Below is a small trained network, with its code and all its weights. Each question gives an input and a class and asks what happens when units are switched off, that is, made to give their printed mean instead of their output.

import numpy as np


def w(rows, s, z=0):
    codes = np.array(rows[::2]) - 128.0
    scale = np.full(codes.shape[1], s)
    scale[-1] = z or s
    return codes * scale


def f(y):
    return np.maximum(y, 0)


def log_softmax(a):
    a = a - a.max(-1, keepdims=True)
    return a - np.log(np.exp(a).sum(-1, keepdims=True))


def net(x, mask):
    res = np.array(x, float).reshape(1, 4) / 4 @ E
    y = f(res @ A[0][:, :-1].T + A[0][:, -1])
    res = res + np.where(mask, y, B[0][:, -1]) @ B[0][:, :-1]
    return log_softmax(res[-1] @ U[:, :-1].T + U[:, -1])


A, B = {}, {}
E = w([
[127,78,242],'x0',
[128,125,128],'x1',
[143,4,99],'x2',
[246,147,127],'x3',
],0.011)
A[0] = w([
[142,26,85,89],'N0',
[135,136,76,132],'N1',
[56,85,132,130],'N2',
[123,157,6,3],'N3',
[74,135,102,137],'N4',
[163,122,164,86],'N5',
[203,127,108,167],'N6',
],0.015,0.0043)
B[0] = w([
[160,255,192,254],'N0',
[109,123,169,186],'N1',
[127,104,52,218],'N2',
[74,61,228,236],'N3',
[137,168,63,183],'N4',
[30,70,85,176],'N5',
[116,106,30,232],'N6',
],0.01,0.0093)
U = w([
[102,46,207,135],'0',
[136,142,110,254],'1',
[155,248,148,54],'2',
[123,109,25,50],'3',
],0.016,0.0081)

Each question gives the input, the list of numbers given to net, and the class t.
The units are the neurons (one row each of A and B). Each row of codes is followed by its name. A weight is (code - 128) times the scale printed after its matrix; where a second scale follows, it is the last column's (A, B and U).
mask holds one flag per neuron, in row order. A switched-off neuron (its flag False) gives its mean, the last column of its row in B, instead of its output. The means were averaged over made-up inputs and are rounded, as every weight is.
A unit's drop is (log p(t) with every unit on - log p(t) with that unit switched off) / (log p(t) with every unit on - log p(t) with every unit switched off).
The circuit of an input: a set's keep is (log p(t) with only the set's units on - log p(t) with every unit switched off) / (log p(t) with every unit on - log p(t) with every unit switched off). Starting from all 7 units, units are removed one at a time, each time the one whose removal leaves the highest keep (on an exact tie, the one counted first), for as long as the keep stays at least 0.8.
units of the circuit, in order: the units of the circuit, biggest drop first
unit that matters most: the unit with the biggest drop
k most important neurons: the k neurons with the biggest drops, biggest first
drop when u is switched off: that unit's drop, to one decimal
input [5,-7,8,6], class 2: 2 most important neurons : (N0 N3)
input [2,6,4,8], class 3: unit that matters most : N6
input [7,1,8,-3], class 2: 2 most important neurons : (N0 N3)
input [-8,-1,-7,0], class 0: 2 most important neurons : (N3 N0)
input [5,0,1,8], class 3: 2 most important neurons : (N6 N3)
input [2,-4,3,8], class 3: 3 most important neurons : (N6 N5 N3)
input [5,2,-2,8], class 3: units of the circuit, in order : (N6 N0)
input [2,-2,0,-4], class 3: units of the circuit, in order : (N3 N0)
input [2,8,-8,7], class 1: 3 most important neurons : (N0 N5 N6)
input [6,-6,2,8], class 3: units of the circuit, in order : (N6 N3)
input [6,7,6,-7], class 1: 3 most important neurons : (N0 N2 N3)
input [4,8,4,-8], class 1: 2 most important neurons : (N0 N6)
input [-6,5,7,2], class 2: 2 most important neurons : (N0 N5)
input [-8,6,7,1], class 0: most important neuron : (N3)
input [-1,0,-3,6], class 3: 2 most important neurons : (N0 N6)
input [3,5,-6,-8], class 3: units of the circuit, in order : (N0 N2)
input [0,-5,8,-1], class 2: drop when N0 is switched off : 0.8
input [-4,4,5,-3], class 2: drop when N0 is switched off : 0.8
input [-6,-2,-3,5], class 0: drop when N1 is switched off : 0.1
input [-3,1,5,3], class 2: units of the circuit, in order : (N0)
